Below is a small trained network, with its code and all its weights. Each question gives an input and a class and asks what happens when units are switched off, that is, made to give their printed mean instead of their output.

import numpy as np


def w(rows, s, z=0):
    codes = np.array(rows[::2]) - 128.0
    scale = np.full(codes.shape[1], s)
    scale[-1] = z or s
    return codes * scale


def norm(h):
    return h / np.sqrt((h * h).mean(-1, keepdims=True) + 1e-5)


def f(y):
    return np.maximum(y, 0)


def log_softmax(a):
    a = a - a.max(-1, keepdims=True)
    return a - np.log(np.exp(a).sum(-1, keepdims=True))


def net(x, mask):
    res = np.array(x, float).reshape(1, 8) / 4 @ E
    u = 0
    for l in range(3):
        y = f(norm(res) @ A[l][:, :-1].T + A[l][:, -1])
        res = res + np.where(mask[u : u + 5], y, B[l][:, -1]) @ B[l][:, :-1]
        u += 5
    return log_softmax(norm(res)[-1] @ U[:, :-1].T + U[:, -1])


A, B = {}, {}
E = w([
[120,130,124,128,129,130,129,126,130],'x0',
[142,90,74,141,143,181,49,24,158],'x1',
[127,128,127,128,127,131,130,129,123],'x2',
[153,143,135,193,150,19,206,32,168],'x3',
[132,124,127,124,129,126,126,127,126],'x4',
[130,127,126,129,128,128,128,128,122],'x5',
[138,171,82,161,254,170,155,164,115],'x6',
[96,46,56,184,140,49,68,199,128],'x7',
],0.0023)
A[0] = w([
[97,41,50,147,173,39,90,209,238,53],'0.n1',
[125,170,131,194,179,68,140,75,81,48],'0.n2',
[190,142,91,186,242,186,164,149,144,5],'0.n3',
[160,188,185,5,133,171,193,76,230,14],'0.n4',
[144,163,105,194,212,173,168,175,99,52],'0.n5',
],0.0029,0.0024)
B[0] = w([
[184,195,162,202,96,165,124,109,16,250],'0.n1',
[134,95,72,126,130,186,186,163,190,182],'0.n2',
[5,233,42,41,143,74,109,112,111,203],'0.n3',
[129,134,135,254,126,140,106,123,20,216],'0.n4',
[37,181,80,46,108,85,87,90,134,209],'0.n5',
],0.0036,0.0022)
A[1] = w([
[141,129,122,190,154,16,214,38,183,62],'1.n1',
[172,62,168,106,55,99,101,126,137,6],'1.n2',
[185,98,213,91,36,100,133,89,146,28],'1.n3',
[105,177,188,143,139,47,245,253,149,25],'1.n4',
[137,96,40,194,171,190,68,9,237,65],'1.n5',
],0.0036,0.0015)
B[1] = w([
[153,94,101,124,92,223,180,246,232,252],'1.n1',
[66,190,45,127,189,97,146,93,146,172],'1.n2',
[48,192,34,133,230,90,100,122,148,200],'1.n3',
[189,55,171,36,155,101,3,36,101,240],'1.n4',
[157,103,244,18,122,42,116,169,72,238],'1.n5',
],0.0041,0.0028)
A[2] = w([
[83,147,118,105,139,180,98,191,87,168],'2.n1',
[163,99,86,255,116,82,100,165,83,9],'2.n2',
[112,96,118,94,80,235,78,188,147,47],'2.n3',
[35,129,116,151,34,84,96,109,162,127],'2.n4',
[151,218,184,135,121,209,176,75,109,98],'2.n5',
],0.0045,0.0015)
B[2] = w([
[143,134,132,155,93,87,177,63,202,253],'2.n1',
[84,140,200,191,63,252,127,40,74,195],'2.n2',
[192,92,143,171,149,86,247,161,211,198],'2.n3',
[111,223,78,102,238,176,157,152,88,186],'2.n4',
[83,49,89,230,81,124,48,159,70,218],'2.n5',
],0.0043,0.0035)
U = w([
[106,119,144,251,77,170,100,103,43,235],'0',
[57,236,29,75,183,104,136,114,146,135],'1',
[186,84,130,148,102,146,215,182,251,112],'2',
[176,82,210,2,131,81,56,118,77,2],'3',
],0.008,0.00086)

Each question gives the input, the list of numbers given to net, and the class t.
The units are the neurons (one row each of A and B). Each row of codes is followed by its name. A weight is (code - 128) times the scale printed after its matrix; where a second scale follows, it is the last column's (A, B and U).
mask holds one flag per neuron, layer by layer. A switched-off neuron (its flag False) gives its mean, the last column of its row in B, instead of its output. The means were averaged over made-up inputs and are rounded, as every weight is.
A unit's drop is (log p(t) with every unit on - log p(t) with that unit switched off) / (log p(t) with every unit on - log p(t) with every unit switched off).
The circuit of an input: a set's keep is (log p(t) with only the set's units on - log p(t) with every unit switched off) / (log p(t) with every unit on - log p(t) with every unit switched off). Starting from the 12 units with the biggest drops (on a tie, the unit counted first), units are removed one at a time, each time the one whose removal leaves the highest keep (on an exact tie, the one counted first), for as long as the keep stays at least 0.8.
circuit, biggest first: the units of the circuit, biggest drop first
most important unit: the unit with the biggest drop
k most important neurons: the k neurons with the biggest drops, biggest first
k most important neurons of layer l: the k neurons of layer l with the biggest drops, biggest first
input [-6,-5,-4,-5,5,-8,-1,4], class 2: most important unit -> 2.n3
input [-5,-6,-5,-7,4,4,3,1], class 2: 2 most important neurons -> (2.n3 1.n5)
input [7,-6,5,-6,-3,5,-2,-6], class 0: 4 most important neurons -> (1.n1 2.n5 0.n4 1.n5)
input [4,-8,-3,-2,-4,-1,2,-6], class 3: 3 most important neurons -> (1.n4 0.n1 2.n2)
input [-6,3,4,-7,-6,4,-2,5], class 2: 2 most important neurons -> (2.n3 0.n4)
input [-5,-5,-4,-5,1,7,4,-4], class 2: 2 most important neurons -> (2.n3 1.n5)
input [-1,3,0,-3,8,4,-4,-5], class 0: 3 most important neurons -> (0.n4 1.n1 2.n5)
input [-2,-7,4,-8,4,1,3,7], class 2: 2 most important neurons -> (2.n3 2.n1)
input [-2,-3,0,-3,3,-8,1,-4], class 0: 2 most important neurons -> (1.n1 2.n5)
input [-7,1,7,-6,7,8,-4,4], class 2: 2 most important neurons -> (2.n3 0.n4)
input [5,3,8,7,3,-5,6,6], class 2: 3 most important neurons -> (1.n1 0.n2 0.n4)
input [1,6,4,6,-2,-7,-8,-7], class 1: 4 most important neurons -> (1.n3 0.n1 2.n4 2.n2)
input [1,5,-1,5,-3,5,0,-4], class 2: 2 most important neurons -> (1.n1 1.n4)
input [2,-4,8,-6,4,-7,-1,-7], class 0: circuit, biggest first -> (2.n5)
input [-4,5,-1,4,0,-6,-5,-8], class 0: 2 most important neurons -> (2.n5 0.n4)
input [-8,-4,-5,1,3,8,4,-7], class 0: 3 most important neurons -> (2.n5 0.n4 1.n5)
input [-6,-6,6,6,3,-8,-6,3], class 1: 2 most important neurons of layer 2 -> (2.n4 2.n3)
input [4,-5,6,3,0,-6,1,-6], class 0: 2 most important neurons -> (0.n4 2.n5)
input [8,-2,2,3,-1,2,-6,5], class 1: 2 most important neurons of layer 1 -> (1.n2 1.n3)
input [0,-8,-6,-3,1,-8,6,2], class 3: circuit, biggest first -> (1.n4)
input [5,4,7,6,6,5,1,-5], class 2: 3 most important neurons of layer 1 -> (1.n1 1.n4 1.n5)
input [0,3,-3,-1,7,-1,0,2], class 3: 3 most important neurons of layer 1 -> (1.n5 1.n1 1.n3)
input [-3,2,-6,-3,-2,-5,-3,1], class 1: 2 most important neurons of layer 1 -> (1.n1 1.n2)
input [7,-6,-2,-3,5,4,3,2], class 3: 2 most important neurons of layer 1 -> (1.n4 1.n1)
input [-7,0,-7,0,3,-8,7,7], class 0: 2 most important neurons of layer 2 -> (2.n2 2.n4)
input [8,5,5,-7,-2,-7,4,-8], class 0: 2 most important neurons of layer 0 -> (0.n4 0.n2)
input [-7,-4,-8,3,3,-6,3,5], class 0: most important unit -> 0.n1
input [1,5,-1,-6,-1,-1,-8,-5], class 1: 3 most important neurons of layer 1 -> (1.n3 1.n1 1.n2)
input [-3,-3,-6,0,2,5,2,2], class 3: 2 most important neurons of layer 1 -> (1.n4 1.n3)
